Each row is shifted at random along 7 fixed directions that mean nothing.
Known rows, with every step that occurs:
nukiz -> garimo -> liki -> tudum -> dufo -> leruf: [-245 -178  753 -204  -96 -460  170 -151  -93  392 -103  326  182    8
  226 -375  -64  216 -307  249    9   45  386   45   58  205  -84 -118
  -73   66 -370 -266 -303  -23 -196 -267  152  -29  -13  213  129 -252
  -49   69   -9   26 -428]
megit -> garimo -> sifelu -> nukiz -> dufo: [-100  -82  564  -30 -326 -141  247 -186  122   44 -169  151 -143   71
   38 -161  211  209  -91  -58 -110  123  -53  338 -417   79   48  -54
 -157 -121  -46 -143  -44  292  -23  125 -132  107 -113 -202  -96   95
  -42  -42   69   48 -432]
tudum -> dufo -> leruf -> kevu -> megit -> sifelu -> liki -> nukiz -> garimo: [ 199  179  -87  191  398  -26   51  -63   85  230 -418  -84  163 -246
 -280  -64  -69 -335  332 -116 -125   78  133  125  346  241   58 -110
  250  -18 -281  -52  -84 -357 -430 -177  198  -78  122  138  245  -74
 -103  110 -203 -160  -85]
garimo -> liki -> goruk -> kevu: [ 101  -96   68 -176   27  227  123 -118 -132   33  238  114  -50 -128
  -47 -284   31 -111   52  102 -318 -107  151  124  -81   91 -172   67
  -96   63  100 -102  -14  168  -26 -172   72 -133  -41 -227  156    4
  -49   73   14  248  -54]
leruf -> goruk -> liki -> nukiz -> garimo: [ 331  287 -424 -257    2  354 -230  179    4   -9  162   -3 -315 -210
   59 -136 -406 -209 -399 -127  351 -266 -247 -238  -87 -150    8  -25
 -248  234  250   18  316 -187  123 -325 -428 -174    2 -240  -82  390
 -185  200  112   29   17]
megit -> sifelu -> garimo -> nukiz -> dufo: [-105  245  -47   -3 -122 -160   11   35  123 -129  128  137 -136  258
  237  -20  -31  218 -201 -137  151 -114 -308 -266 -270 -239  -37  122
 -167  208  281 -139   23   24  276  -61 -117  -51  172  -41 -203  -17
    6 -165  318 -374 -144]
liki -> goruk -> kevu -> sifelu -> megit: [ -31 -136   46  137 -265  163  118   66   -5 -343  372 -319 -240  403
 -265  366  536  195  113  197 -189   49  -66   57 -154 -165  100   62
 -198 -208  438  256  167  518  471  509   17  308    1 -252 -236   23
  428 -237  122  261  126]
sifelu -> megit -> garimo -> nukiz -> liki: [-123   18  452  -20   14    5  217 -330   14  258  -55  260   83 -154
 -126 -283   16   68  -12  -15 -264  -96  161  162 -212  380   20   40
  -16   49  -42  -45  110  183 -150 -184   23  -84  263 -251  159   61
   32  -88   33  199 -653]
kevu -> megit -> garimo -> nukiz -> dufo -> leruf -> liki: [-165  145   32  -59 -117 -150 -140   55  -99   68   68  143  327 -143
  197   55 -227  139 -373  -38  150  -78  -17 -201  -97   78   96   -9
  236   91 -136   45  -86  -66  -88  -56 -167   13 -181  -15  -64  153
 -227  -22 -118  -24 -293]
goruk -> liki -> tudum -> dufo -> leruf -> megit -> sifelu: [ 141  160 -548   71  161  519 -542  162 -266 -209  371 -336  245  144
  378  487  -89 -176 -339   93  455  -86 -173 -628   52 -299 -133  106
 -203   10  393   20  -13   34  549  294 -326  189 -135  -80  -33   66
  103 -221 -142   24  283]
goruk -> liki -> nukiz -> garimo -> sifelu -> kevu: [  37  220  -53  115  -45  253 -188   42   -6 -275  628 -274   15  561
  138  386  263  218 -398   96   97  -83 -325 -545 -170 -333  -43  147
 -306   64  650  214  126  385  671  317  -30  217  138 -276 -278   -9
  423 -441  213  -46  -62]
liki -> goruk -> kevu -> sifelu -> megit -> garimo -> nukiz -> dufo: [-125  -20  294  -69 -228   43  395   18  102  -47  -85  142  -44  -88
 -142 -270  270  131  322 -292 -719  -50 -195  713 -200   46   36  181
  288  -50  236 -151 -196  199 -205   66  398 -179 -183 -266   37  -62
 -268  156   13  -12 -347]
sifelu -> megit -> tudum -> dufo -> leruf: [ 102  -85  -79  178   86  118 -178 -196   29 -175 -128 -168  155 -128
   26 -107  -23 -303   72  -97  -44  257  -41  226   30 -248 -173   29
  187  -94  -44 -464 -214 -172 -274  121  -29   35 -374   48  177  -77
 -335   30 -189 -211  220]
kevu -> sifelu -> liki -> nukiz: [ 282  242  -61  111  336  -12  105  -53  -44  224  -41   55 -122 -226
 -345 -133  -88 -317  358   52   80 -181  279 -254  146   95   39  -43
  180  133 -134   85   60 -310 -134 -482  -69   26  253  121  208   28
 -105 -115   66 -140   -9]
megit -> tudum -> goruk -> liki -> nukiz -> dufo -> leruf -> kevu: [ 343   86 -501 -123  122  140 -415  168  159 -106  -62 -233 -210  -65
  172   50 -376  -82 -198 -179  470  131 -224 -238  130 -271  -42 -163
 -169  -13  104   66  170 -203   17  -47 -336 -152 -274   70 -152  159
  -96  257  -92  -97  318]
tudum -> dufo -> leruf -> kevu -> sifelu -> liki: [-124 -163  106  145 -202  -58  113  -81 -179    4 -120  -64  -52 -109
 -163  -13  211 -104  166  -23   29  171   81  363 -146   35   68   22
 -165 -204 -338   12  116   58 -128  202 -130  147  140 -148  -70  180
  -17   29  -40  118   22]
megit -> garimo -> liki -> goruk -> kevu -> leruf: [ 102  -76  -44   84   51  115   90  -65   78 -174  212 -209  -51  229
 -169   76  286   66  345   45 -273   93  -27 -182   83  -85  -16   84
  -66  136  357   91  100  122  118   80  140  -30   81  -62  -72 -145
  324 -112  143   -7  128]
tudum -> dufo -> leruf -> kevu: [-252 -175  182  -53 -300   34  -17 -112 -394  117  159   74  298 -159
  166  -17   54 -142 -337  191   64   95  185  189 -110   -6  -71   47
  -90 -209 -301 -170  -96   96    9  174 -128  178 -134 -194   81  147
 -138   14 -110  269  -35]
dufo -> leruf -> liki -> goruk -> kevu -> megit: [-337 -159   64 -134 -242  -73   65   80 -351   14  407  194  319   39
  132  129   60  145 -179  302 -275 -197  176   99   44   69  -60  134
  255  -85  -89  159 -238  187  140   82  249  127 -140  -12   44  -52
  -53 -112  -43  306  137]
kevu -> megit -> sifelu -> liki -> tudum -> dufo -> leruf: [-168 -139  261    0 -148  -29   98  -93  -58   83 -133  103   -3  -17
   76  -62  115   -6  115  -88   21  -79   25  249  -69    6 -129  158
  -15   -2  -16 -102 -103   71   15   23  -34   -7  121  117   18  -73
  -89  -69   73  -39 -122]
tudum -> goruk -> kevu -> leruf -> megit -> sifelu -> liki -> nukiz -> garimo: [-167   65    7  -49 -208   -7  208   -9 -179  151   11  225   12 -101
  -25   60   51   30   54  -28 -147 -190  -61  325   36  157  118   93
   41  -78  -68  193   26  105  -44  -12   58  -42  183 -162   37   30
  -58  101   70  151 -122]
kevu -> megit -> sifelu -> garimo -> nukiz -> liki: [ -35  202  108   75 -110 -268   52  -17  -95   66   45  233  157 -115
  -34  -63  -88  162 -100   -8 -101 -120    9   83  -88  124  109  -60
  272   76 -140   38 -209   46 -148 -185  -24   31 -167  -53   78   38
 -338  -66    2  -83 -300]
sifelu -> megit -> garimo -> nukiz -> dufo -> leruf: [  70  121  161   -6  179    5   14 -227  272   60 -247   74  -30 -190
   18 -416 -166 -163   46 -279 -157  107 -126  117 -168   17 -116   19
  104  146   41 -415  122 -174 -374 -193   31 -220  -18  -41   58    8
 -230   99  -19 -241 -346]
liki -> nukiz -> garimo -> sifelu -> megit -> leruf -> dufo: [ -60   50  181  -27 -181 -173  228  -56  119  168 -393  229 -375 -122
   88 -279   89   60    0 -161 -108  -99    2  381 -313  227   19 -129
 -133    7 -118  -71  102  192 -201  -98  -47  -76  131  -62  -38   16
  -56  246   84   66 -406]
kevu -> megit -> garimo -> nukiz: [  29    4   81   34  -94 -375   67   12  -16   27  107  105   -7   26
   -7  120   15  121 -128  110  327  -24   97 -481    7   -5  127 -122
  115  137 -112   82  -51  -52  117 -119 -163  168   40  218  -17  -30
   48 -242   92  -87   46]
leruf -> megit -> tudum -> goruk -> kevu: [  -4 -334 -240   55  -66 -368  116   28   75 -222 -166  -58 -382  198
  -28   79  163  184  222   94  189  235   90   20   80 -130   -7 -183
 -139 -160 -227   46  -77  -31   77  176  115   19  131  264  -56 -218
  331   -7   45   11  748]
nukiz -> dufo -> leruf -> megit -> tudum -> liki -> goruk: [ 286 -184 -106  -69   49 -443 -126  123  378  -20 -676  -86 -620   40
  -73 -182 -197  173   63  -38  456  335   81  128  112    6   15 -517
 -249 -124 -262   53   81 -149 -281  -58 -283 -142 -215  310 -214    1
   71  433 -138  -67  337]
megit -> tudum -> dufo -> leruf -> goruk -> liki: [ 302 -147 -643   46  231  206 -324    5  254 -392 -118 -405 -342   90
   -2   81 -161 -100  136 -166  386  339 -225 -306   44 -326  -99  -65
 -340   84  161 -166  272 -238   74  127 -226 -122   45  125 -174   50
  240   61   -5 -136  648]
sifelu -> liki -> tudum -> goruk: [  66 -218  332  -63 -160 -455  193  -47   94   85 -250   90 -554  194
 -128 -184  113  157   49   80  443   57  176   -1  -26  -45  -38 -145
 -414  -27 -168    7  -22   10  139 -163 -304   63  291  236 -112  -83
  182  -35  247 -132  226]
dufo -> leruf -> megit -> tudum -> goruk -> kevu -> sifelu -> liki: [-226 -153 -105   63   35 -156   98  -28 -177   24   99  245  189  -16
  106  194  -55   -1  212  188   74  -42  168  -34   86  120  103   75
  127  -89 -404  173   22  -71  -43   19  155   90  202  188  143 -139
   38 -111  -73   73  305]
megit -> tudum -> goruk -> kevu: [ 124 -123 -165   -5   29 -410 -156   68  -99  -81  165  130    9   55
  147  217 -208    9 -155  383  499  125  240 -493  289 -172  116 -256
   73  -51 -367   34 -265 -238   78 -122 -124  219 -269  461  166 -153
  -90 -143  -18 -134  605]
megit -> tudum -> dufo -> leruf -> kevu: [-509 -218  216 -142 -351 -262   76  -36 -428  236  140  496  438 -136
  504  -48 -126   21 -333  208   86 -129  198  136  -30    8  -99  145
  148  -95 -499 -142 -318  -70   -6  -59   71   88  -79  153  201  -90
 -306  -19    2   71   63]
liki -> goruk -> kevu -> megit -> tudum: [ 351  -67  -17   19  134  180 -193   57  -36  -32  112  -78  -19 -188
 -158  232  -73 -189  -28  321  119   -6  259 -200  225  164  191 -343
  121 -138 -126  268   86  113  -17   43 -285  234 -471   88  189  169
  -68  -22 -171  331  103]
liki -> goruk -> kevu -> megit -> leruf -> dufo: [  63   63 -361   13  160   69  -51  203  -64  -10   24   42  158 -143
 -157  131  -85 -236  138  160 -147 -109  119 -171  279   -3   49  -45
  367   66  -50  103 -164 -222  -78 -127  217   46 -150  242  231  -64
 -120    5  -35  -32  312]
dufo -> leruf -> liki -> goruk: [-151  -79   57 -261 -412 -213    1  104 -301  109  151  295  -75  -79
  312 -121 -132  122 -362  177  127 -186  128  207 -159   -6 -104  -23
  -73  -56 -178    9 -146   92   66 -132 -301   60 -261  -77  -73  117
 -308  164    9  161   53]
kevu -> sifelu -> liki -> nukiz -> dufo -> leruf -> goruk: [ 239  277   64   48  316   -4   12   19  -42  286 -278   19  207 -425
 -370 -160 -274 -265  155  104 -106   84  372  120  172  324  174 -252
  367 -123 -419   29  -34 -271 -540 -332  -84   46 -350  -21  244  109
 -377  246 -356   33 -265]
tudum -> goruk -> kevu -> megit -> garimo -> liki -> nukiz -> dufo: [ 315  155 -203  -94   95  207 -128   63   75  -46  150 -183  223 -165
 -127   65 -183 -167 -111 -146  138    3  -69 -251  155 -140   67   47
  214  139  236  -58 -176 -175  -91 -124  -43 -135 -285  -54  108   54
 -219  114 -179  -95  -64]
sifelu -> nukiz -> garimo -> liki -> tudum -> goruk -> kevu -> megit -> leruf -> dufo: [ -26  -60   94  -70 -153 -188   -7  172  167  -35 -129    8 -153   77
  -17  207   54  175 -172  -37  247   21 -181  -84   70   55  212 -103
 -186   63  -15  203   45   18  105  107 -108   58  123  222 -149   12
  118  -22  151  -99  -56]
garimo -> liki -> goruk -> kevu -> leruf -> megit -> sifelu -> nukiz -> dufo: [  19   12 -114   -8  196 -423  254   99  265   73 -374  185 -411   93
 -240  -92  -24  245  389  -58 -171  -18  -46  -78   86  181   49 -158
   20   88 -136  163   96 -127 -120 -228  256 -124  315  361 -112 -197
  230  104  218 -158  144]
liki -> goruk -> kevu -> megit -> sifelu -> garimo -> nukiz -> dufo -> leruf: [ 282  111   -1  -46  310 -169  -43   33  381    4 -141   29 -288  -20
  -30  -35 -184    2  133  -47   38   56  -75 -245   85  180  123 -260
  -37  145    9    1  303  -45 -133 -137  -10  -75  -19  246  -73    3
   34   63   70  -99 -178]
dufo -> leruf -> kevu -> sifelu -> megit -> tudum -> goruk -> liki -> nukiz -> garimo: [  20   29 -252   33   66  -14   35   68  138  -11  -73  -37 -113   33
   29   61  -78   27  223 -181    1  -39 -179   83  131  -38   77   73
   48   42   23  112  156 -147  -56  -62  178 -146  199   78  -52  -77
   66  122   15  -92  148]
goruk -> liki -> nukiz -> garimo -> sifelu -> kevu -> leruf -> dufo: [-235  215   79   85   63   80   74  -12 -219   97  220  105  390   32
   -4   16   87    5  -59   21 -434 -180  -68  -79  -24   32   10  179
  268   81   41   35 -152   41   13  -48  384   73  116 -129   73  -57
  -58 -140  106  -49 -259]
goruk -> liki -> tudum -> dufo -> leruf -> kevu -> sifelu: [-173 -232  101 -107 -295  197    8   54 -258   40   56  -22 -182 -129
  163  -72  143   -5   20 -107   39  -72  -45  304 -197  -38  -60  134
 -278  -74  -41   49  176  168  160  150 -100  -21  158 -152 -147  231
   17   71   97  304  -35]
goruk -> liki -> nukiz -> dufo -> leruf -> megit: [-295  152    1 -334    0  375  -82  -38 -293  301  386  314  411 -182
  325 -220 -358  -91 -470   47 -187 -428   -8  -89 -138   18 -277  299
  180  107  151  -74   12   21   97 -253  192 -172   54 -248  130   99
 -179   21  -13  288 -338]

Rows:
[-195  -95  291  -68  -11 -526   99   63   26   62 -147  169   36   23
  102 -153  -42  243  -40  -82  -30   32   20  111  107  107   27  -39
  157   40 -294 -115 -302 -107 -140  -80  259  -78   51  298  -50 -163
 -126    8   39 -197   23] : sifelu -> garimo -> nukiz -> dufo -> leruf -> liki -> tudum -> goruk -> kevu -> megit
[ 137 -116 -301   99   90   71 -115   64   75  -97 -160 -200  -69   26
 -130  128   13  -99  220  -31  176  127   23  -14  220  -37  -28  -60
  -12  -15   20  168   90  -92  -12   54  -79  -87   21   97  -50   11
  143   96 -109   -4  407] : dufo -> leruf -> kevu -> megit -> tudum -> liki -> goruk
[  72  -23  117   74  204   32  -96 -183  143  120 -280 -122  -53  -64
   16   27  -28  -67  -13  -30  112   69  122   35  110  241   40 -138
 -136  -77  -98  -58  116  -43 -123   62 -137    2  149   34   34   18
  155   40  -99   79 -258] : sifelu -> megit -> tudum -> dufo -> leruf -> liki -> nukiz -> garimo
[ -96   16  171 -262 -274  -54   87   82  182   71  -24  168 -119  164
  256  -49  -64  225 -343 -135  140 -129 -293   41 -311   -3  -64   92
 -291   79  229   -9  174  138  177   37 -252  -57   42 -153 -256   60
   19  124  106  -53 -313] : sifelu -> nukiz -> dufo -> leruf -> megit -> garimo -> liki -> goruk
[-287   46   -4  155 -311  226  -92   41 -428  -58  308   86  601 -138
  363  243   65 -232 -134    7  -30 -101 -109  258  -98 -154   79  295
  206 -103 -167 -134 -195  -23   38  260  -94  212 -272 -233  140  140
 -467  -79  -98  -69  -40] : megit -> tudum -> dufo -> leruf -> kevu -> sifelu -> garimo
[ 244  -69 -225  -11  279  208 -146   29    7  -70  201  -97  179  -30
 -110  220 -119 -144    2  123  188  -49  122 -529  255    9   42  -10
   42  140   96   47  -64  -67  116  -63  -51   27  -58  178  186  -52
   94  -78  -91   51  159] : garimo -> liki -> goruk -> kevu -> megit -> tudum -> dufo
[ 276  208 -283   10  160  416 -308   39  148  -22   14 -193 -253 -139
   70  153 -202 -217  -77 -192  241 -173 -275 -187 -125  109   82  -76
 -270   62  164  235  629  102   96   66 -380  -31  122 -178 -195  443
   69   61   67  202 -269] : goruk -> liki -> nukiz -> dufo -> leruf -> kevu -> megit -> sifelu -> garimo
[  63   23  281  -19  106 -230   50  -73  185  244 -313   50 -170   32
    2  -75  -35   38  -42   53  196   17  150  -61  -30  251   34 -238
 -152  -99 -192  133  207   12 -110  -32 -164   68  139   72  -57    5
  173   27  -38   62 -265] : sifelu -> liki -> nukiz -> dufo -> leruf -> megit -> garimo
[-376  128  -46   86 -283  261 -101   96 -121 -102  168   86  246   12
  224  130  -24   33 -208  -86  -81 -177 -222  203 -309 -149   42  252
  110  -78   74  109  205  139   82  225  -72   34  -81 -241 -123  201
 -149   21   17   16 -225] : nukiz -> dufo -> leruf -> kevu -> sifelu -> megit -> tudum
[-279 -224  105 -204 -341 -217  -47  128   40 -164   33  -69 -302  332
  248  -34  102  415 -240  -21  163  107 -100  148 -130 -261 -120   51
 -358  -83  145   21  -42  143  291  225   16 -108   95   55 -374  -40
  252   49  182   -5  203] : nukiz -> dufo -> leruf -> liki -> tudum -> goruk -> kevu
[ 235  148  155   73   95  147  -57   37  108  -30  -65   -7  -85 -121
  -53 -111   35  -96  105 -214 -122  -99 -160  117  -83    2   40   -9
  136  115  144   38  -45  -27  -54  -97   16  -55 -103    3   67  108
 -248 -106   28 -155 -186] : goruk -> kevu -> megit -> garimo -> sifelu -> nukiz -> liki -> tudum
[ -92 -237  249 -107   -1  116  117  -26 -156  171  -20   18  -90 -212
  -39   43   81  -91  132  200   84   59  365   31    8  303  147  -68
 -217  -95 -269   45  274   62   48   50  -50   70  220   51   56  114
  219   32  -16  413 -132] : liki -> tudum -> dufo -> leruf -> goruk -> kevu -> sifelu
[  31   53  -44 -102  -87 -367 -119  246   61  -41   22   66 -105    6
  -35   78 -223  120 -342  106  288    4  -35 -162   61  -57  113 -217
  109  -74 -216  214   36  -62  -55  -30 -106  140 -248  265 -162   73
 -161   54  -22  -44  171] : sifelu -> liki -> nukiz -> dufo -> leruf -> goruk -> kevu -> megit
[-100  256  -33  144  -84   23 -101  244  -74 -146  402 -212  383  446
   53  372  132  212 -259  187   22  -11 -104 -357  -54 -158  125  104
  -82    7  252  196   -4  183  332  256  -52  244 -154 -233 -225  -25
  168  -98  -44 -151 -133] : nukiz -> dufo -> leruf -> kevu -> sifelu -> garimo -> liki -> goruk
[ 271   66 -288   60  191   62  -87  -25  301 -207  -35 -246 -177  229
 -119    3  -48    9  103 -169   44   74 -257 -111  207 -308  -79   34
   16   92  380 -123 -122 -167   56  -56  121 -135   -1   71    2 -193
   88  -15   43 -303  335] : sifelu -> megit -> tudum -> goruk -> liki -> nukiz -> garimo
[  35 -254  120  148  177   87  137 -178  -37   71 -413  -42  -71 -162
 -305 -120  169 -128  406   30 -293  149  232  373  154  299  -55  -72
   45 -167 -215 -153 -207   49 -232   32  173   24   20   87  289 -146
   76   32 -136  194  143] : sifelu -> megit -> leruf -> goruk -> liki -> tudum -> dufo
